Below are the code and all the weights of a small trained network. Each question names an input and a target symbol and asks about switching units off, where a switched-off unit gives its printed mean instead of its output.

import numpy as np


def w(rows, s, z=0):
    codes = np.array(rows[::2]) - 128.0
    scale = np.full(codes.shape[1], s)
    scale[-1] = z or s
    return codes * scale


def norm(h):
    return h / np.sqrt((h * h).mean(-1, keepdims=True) + 1e-5)


def softmax(a):
    e = np.exp(a - a.max(-1, keepdims=True))
    return e / e.sum(-1, keepdims=True)


def log_softmax(a):
    a = a - a.max(-1, keepdims=True)
    return a - np.log(np.exp(a).sum(-1, keepdims=True))


def net(x, mask):
    ids = ['βγεζλξπσ'.index(c) for c in x.split()]
    T = len(ids)
    res = E[ids] + P[:T]
    u = 0
    for l in range(3):
        r = norm(res)
        for j in range(2):
            rows = slice(2 * j, 2 * j + 2)
            q, k, v = (r @ M[l][rows].T for M in (Q, K, V))
            z = softmax(np.where(np.tri(T) > 0, q @ k.T / 2**0.5, -1e9)) @ v
            o = O[l][rows]
            res = res + np.where(mask[u + j], z, o[:, -1]) @ o[:, :-1]
        u += 2
    return log_softmax(norm(res)[-1] @ U[:, :-1].T + U[:, -1])


Q, K, V, O = {}, {}, {}, {}
E = w([
[188,131,121,199],'β',
[135,39,151,87],'γ',
[131,124,128,139],'ε',
[183,113,86,125],'ζ',
[62,138,46,103],'λ',
[159,109,129,123],'ξ',
[79,60,163,255],'π',
[172,150,76,171],'σ',
],0.018)
P = w([
[42,188,196,50],'0',
[180,49,101,200],'1',
[153,47,94,166],'2',
[155,53,96,187],'3',
[146,78,93,174],'4',
[151,3,119,120],'5',
[154,63,100,169],'6',
[165,20,116,133],'7',
[149,1,127,103],'8',
[170,41,111,127],'9',
],0.0054)
Q[0] = w([
[254,132,139,113],'0.h1',
[185,88,98,132],'0.h1',
[95,99,109,157],'0.h2',
[23,203,121,101],'0.h2',
],0.039)
K[0] = w([
[196,205,44,102],'0.h1',
[160,145,80,180],'0.h1',
[110,70,146,160],'0.h2',
[113,123,2,118],'0.h2',
],0.031)
V[0] = w([
[127,200,128,118],'0.h1',
[161,119,43,190],'0.h1',
[203,200,251,85],'0.h2',
[77,181,94,68],'0.h2',
],0.018)
O[0] = w([
[143,179,81,93,141],'0.h1',
[219,22,108,150,253],'0.h1',
[120,253,253,129,49],'0.h2',
[25,194,77,56,63],'0.h2',
],0.011,0.02)
Q[1] = w([
[3,119,186,226],'1.h1',
[162,115,54,94],'1.h1',
[73,102,78,133],'1.h2',
[237,130,150,25],'1.h2',
],0.029)
K[1] = w([
[243,4,118,223],'1.h1',
[32,154,88,42],'1.h1',
[95,111,83,111],'1.h2',
[175,208,117,29],'1.h2',
],0.029)
V[1] = w([
[182,181,64,148],'1.h1',
[119,90,127,227],'1.h1',
[137,176,154,44],'1.h2',
[120,97,51,255],'1.h2',
],0.02)
O[1] = w([
[168,177,122,53,255],'1.h1',
[114,90,248,122,90],'1.h1',
[179,174,49,167,78],'1.h2',
[73,107,208,37,244],'1.h2',
],0.014,0.0075)
Q[2] = w([
[115,161,130,99],'2.h1',
[4,112,133,124],'2.h1',
[125,125,175,161],'2.h2',
[1,135,129,96],'2.h2',
],0.047)
K[2] = w([
[158,118,102,105],'2.h1',
[112,2,135,138],'2.h1',
[105,112,165,159],'2.h2',
[100,20,120,130],'2.h2',
],0.049)
V[2] = w([
[220,64,109,37],'2.h1',
[97,48,54,97],'2.h1',
[147,60,110,253],'2.h2',
[250,127,197,156],'2.h2',
],0.037)
O[2] = w([
[253,87,89,108,253],'2.h1',
[106,18,79,127,185],'2.h1',
[86,76,147,245,41],'2.h2',
[209,178,178,222,107],'2.h2',
],0.025,0.03)
U = w([
[221,176,220,176,30],'β',
[53,115,114,183,175],'γ',
[79,169,139,80,235],'ε',
[182,137,16,210,5],'ζ',
[48,48,70,41,116],'λ',
[119,197,188,102,251],'ξ',
[159,18,249,141,79],'π',
[255,152,164,12,87],'σ',
],0.0089,0.0023)

Each question gives the input, a string of symbols that net reads in full, and the target symbol t.
The units are the heads (2 rows each of Q, K, V and O). Each row of codes is followed by its name. A weight is (code - 128) times the scale printed after its matrix; where a second scale follows, it is the last column's (O and U).
mask holds one flag per head, layer by layer. A switched-off head (its flag False) gives its mean, the last column of its rows in O, instead of its output. The means were averaged over made-up inputs and are rounded, as every weight is.
A unit's drop is (log p(t) with every unit on - log p(t) with that unit switched off) / (log p(t) with every unit on - log p(t) with every unit switched off).
The circuit of an input: a set's keep is (log p(t) with only the set's units on - log p(t) with every unit switched off) / (log p(t) with every unit on - log p(t) with every unit switched off). Starting from all 6 units, units are removed one at a time, each time the one whose removal leaves the highest keep (on an exact tie, the one counted first), for as long as the keep stays at least 0.8.
circuit, biggest first: the units of the circuit, biggest drop first
most important unit: the unit with the biggest drop
which heads matter: for each layer, one digit per head in row order, 1 if its drop is at least 0.15 and else 0, layers parted by /
drop of u: that unit's drop, to one decimal
input β π π ξ σ ξ λ ε ζ γ, target β: most important unit	0.h2
input β σ π ζ ξ π σ ζ σ ξ, target β: circuit, biggest first	0.h2; 2.h2
input ε σ γ π σ ε ζ γ β, target ε: which heads matter	11 / 00 / 10
input ζ σ σ σ ζ λ σ ε, target ζ: circuit, biggest first	1.h2; 0.h2; 0.h1; 2.h2
input π π γ σ ζ, target π: circuit, biggest first	1.h1; 2.h2; 1.h2
input π σ γ ζ σ λ β γ, target π: circuit, biggest first	2.h2; 1.h1; 1.h2
input λ σ ε γ γ, target λ: circuit, biggest first	0.h2; 2.h2
input ξ σ σ β ξ ζ ζ ζ γ ζ, target ξ: circuit, biggest first	0.h2; 2.h1
input β σ λ σ σ, target β: circuit, biggest first	0.h2; 2.h2
input ζ σ λ σ γ λ σ ζ σ ζ, target ζ: circuit, biggest first	0.h2; 1.h2; 0.h1; 2.h2
input σ γ λ, target λ: circuit, biggest first	0.h2; 0.h1; 2.h2
input ε ζ σ λ ξ, target ε: circuit, biggest first	0.h1; 2.h1; 0.h2
input π π ξ ζ σ ζ ζ σ σ λ, target λ: which heads matter	01 / 10 / 01
input λ σ ζ σ β π, target π: most important unit	1.h2
input π σ σ σ σ σ λ ζ ζ γ, target π: which heads matter	10 / 11 / 11
input ξ ε ζ σ σ σ β, target ξ: which heads matter	11 / 00 / 10
input λ λ β λ ε σ ξ β, target λ: drop of 0.h1	1.7
input γ σ π σ σ, target γ: drop of 1.h1	0.2
input β π ε, target β: drop of 0.h2	0.7
input λ σ σ ζ β σ ζ σ β γ, target λ: most important unit	0.h2
